Here is a tiny trained network, its code and every weight. The questions are about switching its units off for an input and a class, where a switched-off unit gives its printed mean instead of its output.

import numpy as np


def w(rows, s, z=0):
    codes = np.array(rows[::2]) - 128.0
    scale = np.full(codes.shape[1], s)
    scale[-1] = z or s
    return codes * scale


def f(y):
    return y / 2 * (1 + np.tanh(0.7978845608 * (y + 0.044715 * y**3)))


def log_softmax(a):
    a = a - a.max(-1, keepdims=True)
    return a - np.log(np.exp(a).sum(-1, keepdims=True))


def net(x, mask):
    res = np.array(x, float).reshape(1, 7) / 4 @ E
    y = f(res @ A[0][:, :-1].T + A[0][:, -1])
    res = res + np.where(mask, y, B[0][:, -1]) @ B[0][:, :-1]
    return log_softmax(res[-1] @ U[:, :-1].T + U[:, -1])


A, B = {}, {}
E = w([
[156,111,125,217,176,171,86,47,170,176,206,64],'x0',
[148,100,110,92,173,69,70,136,89,124,149,185],'x1',
[99,158,32,180,51,150,120,137,177,121,164,192],'x2',
[131,193,158,183,223,49,80,154,157,146,197,92],'x3',
[122,139,78,153,154,134,179,114,161,152,217,126],'x4',
[143,255,145,198,77,193,156,152,50,145,70,195],'x5',
[205,124,172,188,147,85,149,99,87,71,117,140],'x6',
],0.0098)
A[0] = w([
[92,149,158,60,144,29,54,253,72,108,50,163,146],'n1',
[213,80,237,140,146,156,119,97,84,126,38,57,166],'n2',
[174,102,112,143,174,57,44,91,163,151,192,100,47],'n3',
[57,115,118,136,154,210,85,96,227,213,194,14,140],'n4',
[134,112,54,176,81,123,125,84,236,67,196,112,252],'n5',
[134,233,88,244,138,146,104,157,120,207,192,198,199],'n6',
],0.0063,0.0038)
B[0] = w([
[110,114,134,121,86,148,41,160,154,162,126,65,255],'n1',
[130,136,171,150,156,91,119,53,88,151,113,114,239],'n2',
[81,150,132,143,112,173,140,162,108,96,103,142,214],'n3',
[186,81,89,41,106,94,86,104,163,254,164,116,254],'n4',
[90,82,178,100,114,136,92,179,130,96,165,123,226],'n5',
[157,116,67,76,141,38,177,122,131,147,200,133,250],'n6',
],0.012,0.01)
U = w([
[150,149,91,108,65,159,181,138,126,159,87,142,131],'0',
[93,102,94,91,125,130,202,144,144,95,158,173,152],'1',
[170,171,189,212,245,78,152,79,111,106,150,67,134],'2',
[130,147,162,176,115,197,119,54,85,107,59,158,71],'3',
[90,134,160,150,78,204,81,217,140,87,91,114,171],'4',
[161,178,99,186,226,223,127,112,235,98,106,133,1],'5',
[164,64,125,75,173,55,82,83,158,173,202,110,127],'6',
[136,174,82,201,241,201,130,99,240,103,94,139,5],'7',
],0.011,0.0088)

Each question gives the input, the list of numbers given to net, and the class t.
The units are the neurons (one row each of A and B). Each row of codes is followed by its name. A weight is (code - 128) times the scale printed after its matrix; where a second scale follows, it is the last column's (A, B and U).
mask holds one flag per neuron, in row order. A switched-off neuron (its flag False) gives its mean, the last column of its row in B, instead of its output. The means were averaged over made-up inputs and are rounded, as every weight is.
A unit's drop is (log p(t) with every unit on - log p(t) with that unit switched off) / (log p(t) with every unit on - log p(t) with every unit switched off).
The circuit of an input: a set's keep is (log p(t) with only the set's units on - log p(t) with every unit switched off) / (log p(t) with every unit on - log p(t) with every unit switched off). Starting from all 6 units, units are removed one at a time, each time the one whose removal leaves the highest keep (on an exact tie, the one counted first), for as long as the keep stays at least 0.8.
circuit, biggest first: the units of the circuit, biggest drop first
k most important neurons: the k neurons with the biggest drops, biggest first
drop when u is switched off: that unit's drop, to one decimal
input [2,1,-3,-5,-6,0,-6], class 3: 3 most important neurons	[n6; n4; n5]
input [-4,6,-8,4,-2,7,-3], class 4: most important neuron	[n1]
input [-8,-5,-3,7,-2,0,4], class 4: 3 most important neurons	[n1; n6; n4]
input [-3,3,3,-5,-4,-1,7], class 3: circuit, biggest first	[n6; n5]
input [-4,-6,-6,-1,-1,5,3], class 3: circuit, biggest first	[n6; n2]
input [3,2,-7,-1,-1,8,-6], class 2: circuit, biggest first	[n4; n2]
input [1,-8,-3,-6,0,1,-2], class 3: 2 most important neurons	[n6; n2]
input [-8,-5,-5,5,-6,-4,2], class 4: 3 most important neurons	[n1; n4; n6]
input [1,-6,4,3,-7,-6,7], class 2: 2 most important neurons	[n4; n1]
input [7,-8,2,-6,0,8,5], class 2: circuit, biggest first	[n4; n6; n2]
input [-2,0,-1,-1,-2,3,7], class 3: 2 most important neurons	[n6; n4]
input [-7,-3,0,-3,3,3,0], class 4: 3 most important neurons	[n6; n4; n2]
input [-4,6,5,-2,5,3,-7], class 1: 3 most important neurons	[n4; n2; n6]
input [3,-8,6,-5,3,2,-8], class 6: circuit, biggest first	[n4]
input [-2,4,-8,7,-4,-6,4], class 2: 2 most important neurons	[n2; n4]
input [-4,-4,-7,-7,6,2,3], class 3: 2 most important neurons	[n6; n4]
input [-5,2,-5,-6,3,0,0], class 4: 3 most important neurons	[n4; n6; n1]
input [3,7,0,-6,1,-2,1], class 1: 4 most important neurons	[n4; n1; n2; n6]
input [-8,-7,-5,5,-1,3,4], class 4: 3 most important neurons	[n1; n6; n4]
input [2,-4,3,-4,-1,0,3], class 4: drop when n4 is switched off	0.5
input [-8,7,3,-6,-6,-1,5], class 4: drop when n1 is switched off	0.1
input [-7,5,5,-5,-3,1,0], class 4: drop when n1 is switched off	0.1
input [2,1,-7,5,-7,2,2], class 2: drop when n2 is switched off	0.1
